Two labels a row
|  1.96 | -0.19 |  2.45 |  1.08 | -1.37 |  0.47 | -0.66 | -0.56 |  0.38 |  0.01 | -0.74 | -0.71 | -1.02 |  4.16 |  0.31 |  0.41 | -0.45 | -2.43 |  1.62 |  0.34 |  3.15 |  0.41 |  4.32 | -1.14 |  1.76 |
Q & D
|  1.74 |  0.16 |  2.52 |  0.65 | -1.45 |  0.89 | -0.94 | -0.33 |  0.77 |  2.09 | -1.40 | -0.58 | -0.14 |  0.39 | -2.69 |  0.99 |  0.44 | -1.96 |  1.94 | -0.88 |  3.69 |  0.13 |  5.43 | -1.63 |  2.04 |
Q & D
|  0.91 |  0.23 |  3.52 |  1.40 | -2.72 |  0.18 | -0.36 |  0.84 | -0.15 |  1.08 |  0.34 | -1.30 | -1.91 |  0.39 | -3.08 |  0.53 |  0.27 | -4.94 |  1.30 | -1.03 |  2.58 | -0.15 |  8.04 | -0.77 | -1.45 |
X & M
|  0.19 | -1.03 |  1.94 |  2.51 | -2.05 |  0.19 | -0.43 |  2.27 | -0.03 |  1.53 | -0.25 | -1.02 | -1.22 |  0.53 | -1.96 |  0.52 |  0.26 | -2.43 |  1.34 |  0.70 |  3.63 | -0.11 |  2.58 | -1.24 |  1.74 |
Q & E
|  0.23 |  0.39 |  2.14 |  1.41 | -1.82 |  0.03 | -0.97 |  0.76 |  1.34 |  0.75 | -1.10 | -1.92 | -1.60 | -0.09 | -1.54 |  0.17 | -0.27 | -2.22 |  2.26 | -0.88 |  3.48 |  0.04 |  4.64 | -0.54 |  1.28 |
Q & M
|  0.62 | -0.64 |  1.86 |  1.21 | -1.39 | -0.19 | -0.45 |  1.85 | -0.57 | -0.48 |  0.06 | -1.23 | -1.63 |  0.59 | -0.39 |  1.21 |  1.07 | -1.47 |  0.47 | -1.29 |  2.47 | -0.12 |  1.93 | -0.17 |  0.72 |
R & M
|  0.32 |  0.57 |  2.48 |  0.64 | -0.56 |  0.46 | -0.01 | -0.18 |  1.77 |  0.83 | -5.41 | -1.41 | -0.24 | -0.03 | -0.91 | -0.57 | -0.32 | -1.69 |  1.78 | -0.32 |  2.22 | -0.52 |  5.25 | -0.08 |  0.95 |
Q & P
|  2.12 |  1.41 |  1.96 |  1.35 | -0.66 |  0.64 | -0.44 |  0.86 |  1.41 |  1.86 | -0.65 |  0.56 | -0.46 |  1.02 | -1.09 |  0.07 |  0.62 | -2.03 |  0.55 |  0.40 |  3.95 |  0.06 |  4.13 | -0.67 |  2.02 |
Q & D
|  1.14 | -0.17 |  1.73 | -0.89 |  0.86 |  0.19 | -1.99 |  0.36 |  1.22 |  1.08 | -0.14 | -1.37 | -0.74 |  0.44 | -1.67 |  1.07 |  1.58 | -1.54 |  0.17 |  0.34 |  3.48 |  0.18 |  4.39 | -0.41 |  2.33 |
X & E
| -0.59 | -1.15 |  2.41 |  1.38 | -0.98 |  0.61 | -0.86 |  1.68 |  0.88 |  1.26 |  0.02 | -0.82 | -1.24 |  0.51 | -2.82 |  0.17 |  1.71 | -2.31 |  0.71 | -0.56 |  2.96 | -0.14 |  2.18 | -1.13 |  1.31 |
Q & P
|  3.02 |  0.21 |  1.12 |  0.83 | -0.84 |  0.80 | -0.48 |  0.10 |  0.80 |  1.44 | -0.96 | -0.37 | -0.58 | -1.08 | -0.91 |  1.07 | -0.93 | -1.32 |  0.14 | -0.12 |  3.31 |  1.01 |  4.45 | -1.16 |  2.97 |
T & E
|  3.06 | -0.06 |  3.60 |  1.41 | -2.13 | -1.04 | -0.32 |  0.17 |  0.53 |  0.33 | -1.41 | -1.75 | -0.65 |  0.67 | -1.93 |  0.42 |  0.78 | -3.01 |  2.45 | -0.51 |  4.55 |  0.75 |  5.36 | -0.60 |  2.39 |
R & M
|  0.90 | -0.55 |  0.97 |  1.02 | -1.90 |  0.31 | -0.86 |  1.22 |  0.98 |  1.98 | -1.06 | -1.59 | -1.41 |  0.57 | -2.43 |  0.19 |  0.21 | -1.85 |  2.38 | -0.90 |  3.45 |  0.05 |  4.24 | -2.05 |  1.35 |
Q & M
|  0.87 | -1.27 |  1.93 |  1.55 | -1.07 | -0.15 |  0.60 |  0.19 |  0.55 | -0.07 | -0.77 | -0.28 |  0.19 |  0.02 | -0.75 | -0.40 |  0.79 | -2.87 |  0.99 | -0.47 |  0.90 | -0.22 |  3.93 | -0.32 |  1.19 |
R & D
| -0.61 | -0.45 |  1.95 |  1.01 | -1.37 | -0.28 | -0.29 |  1.02 |  0.33 |  1.22 | -0.97 | -2.85 | -0.98 |  0.25 | -2.26 |  0.91 | -0.13 | -1.35 |  1.74 | -1.05 |  3.68 |  0.10 |  4.88 | -0.70 |  1.89 |
Q & M
